Below are the code and all the weights of a small trained network. Each question names an input and a target symbol and asks about switching units off, where a switched-off unit gives its printed mean instead of its output.

import numpy as np


def w(rows, s, z=0):
    codes = np.array(rows[::2]) - 128.0
    scale = np.full(codes.shape[1], s)
    scale[-1] = z or s
    return codes * scale


def softmax(a):
    e = np.exp(a - a.max(-1, keepdims=True))
    return e / e.sum(-1, keepdims=True)


def log_softmax(a):
    a = a - a.max(-1, keepdims=True)
    return a - np.log(np.exp(a).sum(-1, keepdims=True))


def net(x, mask):
    ids = ['αδμστφ'.index(c) for c in x.split()]
    T = len(ids)
    res = E[ids] + P[:T]
    u = 0
    for l in range(3):
        r = res
        for j in range(2):
            rows = slice(4 * j, 4 * j + 4)
            q, k, v = (r @ M[l][rows].T for M in (Q, K, V))
            z = softmax(np.where(np.tri(T) > 0, q @ k.T / 4**0.5, -1e9)) @ v
            o = O[l][rows]
            res = res + np.where(mask[u + j], z, o[:, -1]) @ o[:, :-1]
        u += 2
    return log_softmax(res[-1] @ U[:, :-1].T + U[:, -1])


Q, K, V, O = {}, {}, {}, {}
E = w([
[120,95,162,47,41,223,185,192],'α',
[147,177,30,115,49,52,184,169],'δ',
[55,150,176,133,88,182,219,44],'μ',
[82,108,181,93,132,97,31,102],'σ',
[174,13,130,37,130,130,76,150],'τ',
[90,61,95,214,130,34,80,16],'φ',
],0.011)
P = w([
[254,182,223,139,46,158,113,74],'0',
[93,138,207,135,3,90,88,158],'1',
[90,127,158,105,35,96,117,134],'2',
[86,135,141,96,80,103,146,137],'3',
[75,135,123,91,98,116,163,125],'4',
[66,126,114,84,120,113,172,126],'5',
[61,107,105,90,134,123,174,131],'6',
[63,92,83,86,152,135,168,136],'7',
[54,82,74,111,149,141,172,138],'8',
[69,66,46,133,131,163,180,130],'9',
],0.0078)
Q[0] = w([
[216,88,78,143,193,131,115,115],'L0H1',
[132,117,122,121,135,127,129,129],'L0H1',
[70,119,111,113,95,111,133,150],'L0H1',
[95,111,96,107,100,148,201,102],'L0H1',
[124,130,65,124,155,96,135,144],'L0H2',
[202,141,123,161,178,127,76,141],'L0H2',
[201,153,178,107,160,253,169,158],'L0H2',
[114,132,27,137,169,91,115,143],'L0H2',
],0.012)
K[0] = w([
[164,165,147,243,2,118,161,65],'L0H1',
[125,139,133,150,117,104,124,126],'L0H1',
[80,110,125,126,236,135,49,142],'L0H1',
[61,146,53,158,232,119,150,123],'L0H1',
[160,170,129,143,71,139,152,193],'L0H2',
[152,174,242,185,87,151,64,123],'L0H2',
[92,48,231,94,169,245,115,117],'L0H2',
[190,221,121,148,14,132,147,173],'L0H2',
],0.008)
V[0] = w([
[129,88,196,89,157,135,3,109],'L0H1',
[233,147,150,64,54,166,153,176],'L0H1',
[196,133,210,86,145,180,36,158],'L0H1',
[163,178,218,146,180,213,74,131],'L0H1',
[137,125,182,192,175,175,77,39],'L0H2',
[116,224,105,136,100,159,219,180],'L0H2',
[135,125,216,58,92,187,123,99],'L0H2',
[120,170,81,106,134,173,147,187],'L0H2',
],0.0054)
O[0] = w([
[113,147,110,115,75,195,30,35,151],'L0H1',
[229,112,171,144,71,81,157,104,134],'L0H1',
[175,150,144,136,101,157,75,58,67],'L0H1',
[184,213,158,206,122,179,81,105,15],'L0H1',
[179,117,233,151,163,137,154,74,2],'L0H2',
[48,166,100,216,103,126,96,194,180],'L0H2',
[62,3,197,136,102,166,179,111,169],'L0H2',
[93,129,74,191,160,136,121,205,92],'L0H2',
],0.0057,0.0033)
Q[1] = w([
[101,46,147,91,78,122,114,170],'L1H1',
[72,97,99,117,162,136,198,118],'L1H1',
[107,112,145,125,58,78,84,133],'L1H1',
[246,186,129,202,170,124,102,179],'L1H1',
[178,172,188,140,214,198,156,116],'L1H2',
[147,150,181,145,140,215,177,222],'L1H2',
[140,97,146,128,88,63,128,89],'L1H2',
[254,160,112,68,126,140,85,131],'L1H2',
],0.0073)
K[1] = w([
[50,131,106,153,222,147,164,111],'L1H1',
[58,133,111,109,219,114,66,173],'L1H1',
[96,107,101,156,103,161,167,95],'L1H1',
[253,231,178,142,41,97,123,60],'L1H1',
[86,194,192,132,58,181,139,114],'L1H2',
[164,182,142,121,12,173,132,168],'L1H2',
[154,95,120,168,160,105,126,74],'L1H2',
[103,44,180,93,56,170,103,97],'L1H2',
],0.0073)
V[1] = w([
[102,122,91,174,119,103,81,162],'L1H1',
[140,148,186,122,159,164,179,118],'L1H1',
[141,88,103,86,154,97,137,141],'L1H1',
[89,153,99,118,104,138,70,168],'L1H1',
[153,113,145,98,117,188,139,133],'L1H2',
[129,106,131,123,150,178,156,121],'L1H2',
[113,102,190,130,119,191,189,105],'L1H2',
[105,161,133,2,129,153,161,172],'L1H2',
],0.0084)
O[1] = w([
[82,165,133,35,188,86,131,158,166],'L1H1',
[178,125,141,198,100,183,111,128,3],'L1H1',
[78,40,46,113,121,108,193,160,161],'L1H1',
[46,206,116,47,156,177,100,153,173],'L1H1',
[38,101,68,105,158,111,173,130,14],'L1H2',
[83,74,117,83,127,132,137,118,4],'L1H2',
[58,73,11,18,110,112,112,96,23],'L1H2',
[121,13,1,247,123,237,144,155,136],'L1H2',
],0.0054,0.0033)
Q[2] = w([
[181,68,184,73,46,169,144,174],'L2H1',
[140,66,94,105,144,80,94,142],'L2H1',
[61,145,122,108,48,160,248,114],'L2H1',
[98,196,180,211,125,95,167,43],'L2H1',
[113,138,105,176,206,120,190,153],'L2H2',
[181,167,156,167,254,141,169,186],'L2H2',
[74,112,86,155,143,107,141,94],'L2H2',
[111,137,159,148,187,149,138,120],'L2H2',
],0.0062)
K[2] = w([
[174,90,166,78,96,214,112,168],'L2H1',
[205,108,87,144,144,110,85,145],'L2H1',
[127,174,140,117,69,191,254,133],'L2H1',
[102,195,135,183,118,123,153,45],'L2H1',
[80,101,140,124,191,147,141,123],'L2H2',
[90,74,180,93,180,141,126,83],'L2H2',
[108,124,102,125,167,116,149,159],'L2H2',
[113,106,108,98,150,133,141,108],'L2H2',
],0.0083)
V[2] = w([
[109,131,4,97,96,193,243,233],'L2H1',
[150,138,49,163,102,90,189,211],'L2H1',
[107,103,47,49,82,103,125,190],'L2H1',
[150,136,214,159,171,37,69,24],'L2H1',
[122,208,61,186,129,85,146,167],'L2H2',
[224,74,176,77,98,228,121,150],'L2H2',
[229,120,71,146,88,144,125,224],'L2H2',
[98,173,24,132,162,90,145,195],'L2H2',
],0.0036)
O[2] = w([
[192,184,186,148,68,60,68,45,101],'L2H1',
[158,154,158,65,89,70,111,26,86],'L2H1',
[186,103,172,167,129,88,126,74,157],'L2H1',
[43,45,30,120,200,232,203,174,143],'L2H1',
[101,89,99,165,134,196,98,88,79],'L2H2',
[94,216,147,85,167,76,158,224,143],'L2H2',
[43,140,55,73,135,176,134,152,88],'L2H2',
[120,2,67,148,115,234,166,99,2],'L2H2',
],0.0036,0.0031)
U = w([
[155,132,145,129,128,126,129,116,1],'α',
[227,155,254,137,87,50,75,29,228],'δ',
[140,112,188,205,126,143,169,212,81],'μ',
[144,169,108,153,127,223,72,127,145],'σ',
[111,49,37,156,126,176,178,107,148],'τ',
[68,157,129,33,123,81,180,184,109],'φ',
],0.0052,0.0044)

Each question gives the input, a string of symbols that net reads in full, and the target symbol t.
The units are the heads (4 rows each of Q, K, V and O). Each row of codes is followed by its name. A weight is (code - 128) times the scale printed after its matrix; where a second scale follows, it is the last column's (O and U).
mask holds one flag per head, layer by layer. A switched-off head (its flag False) gives its mean, the last column of its rows in O, instead of its output. The means were averaged over made-up inputs and are rounded, as every weight is.
A unit's drop is (log p(t) with every unit on - log p(t) with that unit switched off) / (log p(t) with every unit on - log p(t) with every unit switched off).
The circuit of an input: a set's keep is (log p(t) with only the set's units on - log p(t) with every unit switched off) / (log p(t) with every unit on - log p(t) with every unit switched off). Starting from all 6 units, units are removed one at a time, each time the one whose removal leaves the highest keep (on an exact tie, the one counted first), for as long as the keep stays at least 0.8.
units of the circuit, in order: the units of the circuit, biggest drop first
most important unit: the unit with the biggest drop
heads that matter: for each layer, one digit per head in row order, 1 if its drop is at least 0.15 and else 0, layers parted by /
drop when u is switched off: that unit's drop, to one decimal
input τ τ δ μ α τ τ, target τ: units of the circuit, in order : [L1H2 L2H2]
input τ μ φ τ σ δ φ α φ τ, target φ: units of the circuit, in order : [L1H1 L0H2]
input α μ δ, target μ: units of the circuit, in order : [L1H2 L0H2]
input σ φ φ, target φ: units of the circuit, in order : [L2H1 L1H1]
input σ δ τ, target τ: units of the circuit, in order : [L2H2 L1H2]
input μ μ α φ τ, target δ: units of the circuit, in order : [L2H1 L1H2]
input μ α δ μ μ τ μ, target τ: most important unit : L0H1
input μ α α δ δ σ δ σ μ, target σ: units of the circuit, in order : [L1H2 L0H1 L0H2]
input σ μ α α α δ μ μ, target μ: units of the circuit, in order : [L0H2 L1H2 L0H1]
input σ α δ μ, target μ: units of the circuit, in order : [L0H2 L1H2]
input μ μ μ τ δ, target τ: heads that matter : 11 / 01 / 01
input μ δ δ α δ μ α, target μ: heads that matter : 11 / 01 / 00
input μ δ δ σ, target σ: heads that matter : 11 / 01 / 01
input τ σ μ δ, target σ: units of the circuit, in order : [L0H2 L0H1 L1H1]
input σ μ δ, target σ: units of the circuit, in order : [L0H2 L0H1 L1H1 L2H1]
input φ τ δ τ α, target τ: most important unit : L0H2
input σ τ α φ τ μ, target δ: heads that matter : 01 / 01 / 11
input μ τ τ μ δ, target τ: heads that matter : 01 / 01 / 01
input φ τ α μ, target δ: heads that matter : 01 / 11 / 01
input δ τ α, target τ: most important unit : L2H2
input μ φ δ μ μ σ τ σ, target τ: drop when L0H2 is switched off : 0.2
input α δ μ τ σ, target τ: drop when L1H2 is switched off : 0.5
